Below is a small trained network, with its code and all its weights. Each question gives an input and a class and asks what happens when units are switched off, that is, made to give their printed mean instead of their output.

import numpy as np


def w(rows, s, z=0):
    codes = np.array(rows[::2]) - 128.0
    scale = np.full(codes.shape[1], s)
    scale[-1] = z or s
    return codes * scale


def norm(h):
    return h / np.sqrt((h * h).mean(-1, keepdims=True) + 1e-5)


def f(y):
    return y / 2 * (1 + np.tanh(0.7978845608 * (y + 0.044715 * y**3)))


def log_softmax(a):
    a = a - a.max(-1, keepdims=True)
    return a - np.log(np.exp(a).sum(-1, keepdims=True))


def net(x, mask):
    res = np.array(x, float).reshape(1, 6) / 4 @ E
    u = 0
    for l in range(2):
        y = f(norm(res) @ A[l][:, :-1].T + A[l][:, -1])
        res = res + np.where(mask[u : u + 3], y, B[l][:, -1]) @ B[l][:, :-1]
        u += 3
    return log_softmax(norm(res)[-1] @ U[:, :-1].T + U[:, -1])


A, B = {}, {}
E = w([
[122,132,147,180,29,173,114,135,158,193,155],'x0',
[118,91,166,102,91,62,172,159,159,160,138],'x1',
[122,139,136,129,139,145,164,120,63,166,140],'x2',
[85,146,97,211,122,63,242,66,186,81,213],'x3',
[107,2,157,158,134,78,89,94,89,159,105],'x4',
[95,138,199,100,173,97,76,42,146,227,131],'x5',
],0.0088)
A[0] = w([
[146,142,68,106,123,159,143,255,88,141,82,46],'0.n1',
[151,237,176,38,129,122,135,27,161,139,193,72],'0.n2',
[114,169,115,87,150,180,174,196,156,83,242,1],'0.n3',
],0.007,0.0027)
B[0] = w([
[211,176,90,78,52,136,177,190,194,135,152,246],'0.n1',
[188,23,99,75,59,147,128,170,173,90,173,254],'0.n2',
[77,95,247,207,182,167,141,130,147,83,92,219],'0.n3',
],0.013,0.0036)
A[1] = w([
[103,131,17,184,129,50,160,74,97,142,116,181],'1.n1',
[165,131,71,41,95,185,99,246,137,111,109,254],'1.n2',
[113,254,132,222,143,105,210,187,149,78,115,186],'1.n3',
],0.007,0.00063)
B[1] = w([
[210,154,112,101,18,110,222,168,134,144,59,163],'1.n1',
[169,75,76,175,154,101,166,137,113,147,138,255],'1.n2',
[58,123,192,11,94,146,84,168,121,146,154,205],'1.n3',
],0.013,0.0082)
U = w([
[129,107,86,103,80,155,150,150,166,81,194,253],'0',
[191,33,86,172,157,110,113,100,150,202,156,12],'1',
[17,123,254,87,184,170,49,141,112,146,134,174],'2',
],0.0082,0.00057)

Each question gives the input, the list of numbers given to net, and the class t.
The units are the neurons (one row each of A and B). Each row of codes is followed by its name. A weight is (code - 128) times the scale printed after its matrix; where a second scale follows, it is the last column's (A, B and U).
mask holds one flag per neuron, layer by layer. A switched-off neuron (its flag False) gives its mean, the last column of its row in B, instead of its output. The means were averaged over made-up inputs and are rounded, as every weight is.
A unit's drop is (log p(t) with every unit on - log p(t) with that unit switched off) / (log p(t) with every unit on - log p(t) with every unit switched off).
most important unit: the unit with the biggest drop
k most important neurons: the k neurons with the biggest drops, biggest first
top k neurons in layer l: the k neurons of layer l with the biggest drops, biggest first
drop of u: that unit's drop, to one decimal
input [-4,-4,7,-2,-8,6], class 1: most important unit	0.n2
input [5,8,-7,2,-3,0], class 2: 2 most important neurons	(0.n1 1.n2)
input [-7,7,5,-5,-6,2], class 1: 2 most important neurons	(1.n2 1.n3)
input [4,-8,5,5,0,-7], class 2: top 2 neurons in layer 1	(1.n3 1.n2)
input [8,5,0,-8,-6,6], class 1: 2 most important neurons	(1.n2 1.n3)
input [0,-5,-5,0,8,2], class 2: 2 most important neurons	(1.n2 0.n1)
input [4,-5,6,7,-3,-8], class 2: 2 most important neurons	(1.n3 0.n3)
input [-7,4,-1,5,-4,-8], class 2: 3 most important neurons	(0.n3 1.n3 0.n2)
input [-6,-1,5,1,-3,-8], class 2: top 2 neurons in layer 1	(1.n3 1.n1)
input [6,-6,5,-7,-4,7], class 1: top 2 neurons in layer 0	(0.n2 0.n3)
input [7,8,-8,7,-1,0], class 2: top 2 neurons in layer 1	(1.n2 1.n3)
input [-2,-7,0,4,-3,-7], class 2: top 2 neurons in layer 0	(0.n3 0.n2)
input [-1,4,1,-6,-6,7], class 1: top 2 neurons in layer 1	(1.n2 1.n3)
input [-8,0,5,-5,-5,4], class 1: drop of 1.n3	0.1
input [-5,-3,-3,7,-4,-5], class 2: drop of 1.n3	0.2
input [6,-5,2,8,-7,-6], class 2: drop of 0.n2	0.0
input [-2,4,8,-1,-3,1], class 1: top neuron in layer 0	(0.n2)
